Below are the code and all the weights of a small trained network. Each question names an input and a class and asks about switching units off, where a switched-off unit gives its printed mean instead of its output.

import numpy as np


def w(rows, s, z=0):
    codes = np.array(rows[::2]) - 128.0
    scale = np.full(codes.shape[1], s)
    scale[-1] = z or s
    return codes * scale


def f(y):
    return y / 2 * (1 + np.tanh(0.7978845608 * (y + 0.044715 * y**3)))


def log_softmax(a):
    a = a - a.max(-1, keepdims=True)
    return a - np.log(np.exp(a).sum(-1, keepdims=True))


def net(x, mask):
    res = np.array(x, float).reshape(1, 7) / 4 @ E
    y = f(res @ A[0][:, :-1].T + A[0][:, -1])
    res = res + np.where(mask, y, B[0][:, -1]) @ B[0][:, :-1]
    return log_softmax(res[-1] @ U[:, :-1].T + U[:, -1])


A, B = {}, {}
E = w([
[165,171,14,92,202,94,196],'x0',
[151,135,141,110,150,139,114],'x1',
[27,189,160,215,201,151,186],'x2',
[218,212,116,196,21,178,160],'x3',
[107,131,136,116,106,123,164],'x4',
[133,255,150,90,87,30,91],'x5',
[157,127,129,131,157,134,97],'x6',
],0.0084)
A[0] = w([
[88,74,161,175,73,170,72,84],'neuron 1',
[83,207,161,143,190,153,159,90],'neuron 2',
[111,176,174,219,161,138,129,53],'neuron 3',
[155,95,91,155,154,173,160,131],'neuron 4',
[110,74,56,81,34,88,100,138],'neuron 5',
[93,116,181,170,155,151,208,151],'neuron 6',
[114,125,188,133,102,160,83,122],'neuron 7',
[127,203,148,116,83,66,80,67],'neuron 8',
[171,108,135,31,107,156,111,153],'neuron 9',
[99,94,72,156,125,150,169,33],'neuron 10',
[182,184,99,166,70,230,134,5],'neuron 11',
[67,89,114,86,186,91,99,76],'neuron 12',
[139,37,86,125,105,231,161,95],'neuron 13',
[113,131,238,132,112,151,90,78],'neuron 14',
[175,206,91,194,95,172,170,91],'neuron 15',
[87,153,170,170,161,171,144,94],'neuron 16',
[119,124,254,147,92,156,104,81],'neuron 17',
[156,174,88,87,183,158,171,161],'neuron 18',
[83,192,121,116,135,15,77,61],'neuron 19',
],0.0093,0.0028)
B[0] = w([
[145,140,110,113,210,112,151,206],'neuron 1',
[89,180,115,151,119,68,86,215],'neuron 2',
[134,129,135,158,128,115,83,198],'neuron 3',
[150,125,159,101,159,104,161,179],'neuron 4',
[110,168,103,154,88,72,102,206],'neuron 5',
[135,125,129,154,118,101,114,201],'neuron 6',
[153,102,111,80,178,133,139,186],'neuron 7',
[232,119,185,166,219,160,182,237],'neuron 8',
[80,184,126,192,74,104,64,202],'neuron 9',
[144,218,131,109,155,116,157,158],'neuron 10',
[51,59,137,114,75,192,97,235],'neuron 11',
[61,71,185,111,60,254,125,215],'neuron 12',
[227,223,183,156,139,108,164,230],'neuron 13',
[108,130,74,102,186,127,143,204],'neuron 14',
[85,132,118,105,91,200,150,255],'neuron 15',
[140,182,144,135,86,78,103,184],'neuron 16',
[138,109,45,75,167,114,124,224],'neuron 17',
[111,131,48,155,157,97,164,207],'neuron 18',
[189,115,172,99,164,162,149,239],'neuron 19',
],0.01,0.0076)
U = w([
[158,119,185,132,162,138,154,98],'0',
[100,106,6,66,170,124,144,90],'1',
[61,86,151,99,112,192,106,107],'2',
[95,134,122,173,116,73,47,74],'3',
[109,104,118,124,140,125,123,255],'4',
],0.014,0.0095)

Each question gives the input, the list of numbers given to net, and the class t.
The units are the neurons (one row each of A and B). Each row of codes is followed by its name. A weight is (code - 128) times the scale printed after its matrix; where a second scale follows, it is the last column's (A, B and U).
mask holds one flag per neuron, in row order. A switched-off neuron (its flag False) gives its mean, the last column of its row in B, instead of its output. The means were averaged over made-up inputs and are rounded, as every weight is.
A unit's drop is (log p(t) with every unit on - log p(t) with that unit switched off) / (log p(t) with every unit on - log p(t) with every unit switched off).
The circuit of an input: a set's keep is (log p(t) with only the set's units on - log p(t) with every unit switched off) / (log p(t) with every unit on - log p(t) with every unit switched off). Starting from the 12 units with the biggest drops (on a tie, the unit counted first), units are removed one at a time, each time the one whose removal leaves the highest keep (on an exact tie, the one counted first), for as long as the keep stays at least 0.8.
circuit, biggest first: the units of the circuit, biggest drop first
top k neurons: the k neurons with the biggest drops, biggest first
drop of u: that unit's drop, to one decimal
input [2,-4,-3,-8,2,-4,5], class 2: circuit, biggest first	(neuron 12)
input [-5,5,5,-4,-5,2,-1], class 1: top 2 neurons	(neuron 17; neuron 14)
input [-8,2,8,-7,7,2,2], class 1: top 4 neurons	(neuron 17; neuron 14; neuron 7; neuron 1)
input [-6,7,-1,1,1,7,-2], class 0: top 3 neurons	(neuron 8; neuron 19; neuron 18)
input [-1,8,8,7,-5,-2,7], class 3: top 4 neurons	(neuron 2; neuron 16; neuron 3; neuron 12)
input [-5,1,-6,-3,-6,-4,-3], class 3: circuit, biggest first	(neuron 9; neuron 5)
input [0,-2,-8,-6,2,8,3], class 0: top 2 neurons	(neuron 8; neuron 19)
input [2,-4,2,7,-2,4,-6], class 2: top 2 neurons	(neuron 11; neuron 15)
input [-6,6,-7,-3,3,-3,7], class 3: top 2 neurons	(neuron 9; neuron 5)
input [2,2,-6,8,5,7,-7], class 2: top 3 neurons	(neuron 11; neuron 15; neuron 13)
input [5,6,1,6,3,0,7], class 2: circuit, biggest first	(neuron 11; neuron 15)
input [-3,-2,6,-4,-5,-6,-4], class 0: top 2 neurons	(neuron 13; neuron 9)
input [-4,4,7,-3,7,-6,5], class 3: circuit, biggest first	(neuron 16; neuron 2)
input [1,4,0,6,-8,-3,-7], class 2: circuit, biggest first	(neuron 11)
input [4,3,8,-7,-7,5,0], class 3: top 4 neurons	(neuron 2; neuron 15; neuron 16; neuron 11)
input [5,5,-7,-3,0,7,-7], class 0: top 3 neurons	(neuron 8; neuron 19; neuron 2)
input [-3,6,-7,-4,8,1,-7], class 3: drop of neuron 9	0.3
input [2,-3,4,-1,-8,-1,6], class 3: drop of neuron 8	0.2
input [3,4,-5,-5,2,-7,-6], class 0: drop of neuron 13	1.0
input [-6,4,4,-6,-1,-8,-2], class 0: circuit, biggest first	(neuron 13)
